Below are the code and all the weights of a small trained network. Each question names an input and a class and asks about switching units off, where a switched-off unit gives its printed mean instead of its output.

import numpy as np


def w(rows, s, z=0):
    codes = np.array(rows[::2]) - 128.0
    scale = np.full(codes.shape[1], s)
    scale[-1] = z or s
    return codes * scale


def f(y):
    return np.maximum(y, 0)


def log_softmax(a):
    a = a - a.max(-1, keepdims=True)
    return a - np.log(np.exp(a).sum(-1, keepdims=True))


def net(x, mask):
    res = np.array(x, float).reshape(1, 3) / 4 @ E
    y = f(res @ A[0][:, :-1].T + A[0][:, -1])
    res = res + np.where(mask, y, B[0][:, -1]) @ B[0][:, :-1]
    return log_softmax(res[-1] @ U[:, :-1].T + U[:, -1])


A, B = {}, {}
E = w([
[93,108,147,244,226,231],'x0',
[47,128,112,41,143,133],'x1',
[220,205,3,81,154,180],'x2',
],0.011)
A[0] = w([
[151,179,61,124,225,192,183],'neuron 0',
[29,3,125,141,183,139,179],'neuron 1',
[54,122,198,167,164,147,252],'neuron 2',
[111,164,158,129,129,117,83],'neuron 3',
[169,92,141,198,80,114,204],'neuron 4',
[101,56,153,198,133,170,184],'neuron 5',
[104,85,164,63,113,62,115],'neuron 6',
[119,133,88,76,89,136,130],'neuron 7',
[42,112,160,70,34,40,133],'neuron 8',
[186,176,55,79,82,105,243],'neuron 9',
],0.013,0.004)
B[0] = w([
[81,120,63,181,67,197,224],'neuron 0',
[6,104,241,98,190,164,217],'neuron 1',
[64,67,172,93,147,131,221],'neuron 2',
[116,103,129,128,137,112,137],'neuron 3',
[147,22,2,57,152,123,190],'neuron 4',
[16,66,125,90,201,128,213],'neuron 5',
[106,196,133,159,89,141,205],'neuron 6',
[156,64,27,88,186,90,177],'neuron 7',
[64,235,166,196,50,158,254],'neuron 8',
[236,117,96,107,147,83,229],'neuron 9',
],0.0096,0.018)
U = w([
[2,144,146,154,157,149,130],'0',
[197,41,59,63,215,91,162],'1',
[156,215,84,195,61,136,147],'2',
[210,181,138,95,155,33,2],'3',
],0.0095,0.0028)

Each question gives the input, the list of numbers given to net, and the class t.
The units are the neurons (one row each of A and B). Each row of codes is followed by its name. A weight is (code - 128) times the scale printed after its matrix; where a second scale follows, it is the last column's (A, B and U).
mask holds one flag per neuron, in row order. A switched-off neuron (its flag False) gives its mean, the last column of its row in B, instead of its output. The means were averaged over made-up inputs and are rounded, as every weight is.
A unit's drop is (log p(t) with every unit on - log p(t) with that unit switched off) / (log p(t) with every unit on - log p(t) with every unit switched off).
The circuit of an input: a set's keep is (log p(t) with only the set's units on - log p(t) with every unit switched off) / (log p(t) with every unit on - log p(t) with every unit switched off). Starting from all 10 units, units are removed one at a time, each time the one whose removal leaves the highest keep (on an exact tie, the one counted first), for as long as the keep stays at least 0.8.
units of the circuit, in order: the units of the circuit, biggest drop first
unit that matters most: the unit with the biggest drop
k most important neurons: the k neurons with the biggest drops, biggest first
drop when u is switched off: that unit's drop, to one decimal
input [-6,-6,1], class 1: most important neuron -> (neuron 4)
input [2,3,6], class 2: 4 most important neurons -> (neuron 0; neuron 4; neuron 5; neuron 2)
input [0,2,3], class 1: 2 most important neurons -> (neuron 8; neuron 6)
input [2,8,7], class 1: 2 most important neurons -> (neuron 8; neuron 7)
input [-7,0,3], class 3: units of the circuit, in order -> (neuron 9; neuron 4)
input [2,-6,6], class 2: 2 most important neurons -> (neuron 0; neuron 5)
input [-7,-1,1], class 3: 3 most important neurons -> (neuron 9; neuron 0; neuron 7)
input [3,4,8], class 2: 4 most important neurons -> (neuron 0; neuron 4; neuron 5; neuron 2)
input [-2,-7,7], class 1: 2 most important neurons -> (neuron 8; neuron 9)
input [-5,3,4], class 1: 2 most important neurons -> (neuron 7; neuron 9)
input [-4,0,1], class 3: 2 most important neurons -> (neuron 0; neuron 9)
input [-7,7,7], class 1: 2 most important neurons -> (neuron 7; neuron 9)
input [-3,1,2], class 3: 2 most important neurons -> (neuron 4; neuron 5)
input [4,5,6], class 2: unit that matters most -> neuron 0
input [3,-8,1], class 1: 2 most important neurons -> (neuron 8; neuron 4)
input [-1,1,4], class 1: drop when neuron 8 is switched off -> 0.9
input [-6,0,3], class 3: drop when neuron 4 is switched off -> 0.2
input [0,6,8], class 1: drop when neuron 8 is switched off -> 0.6
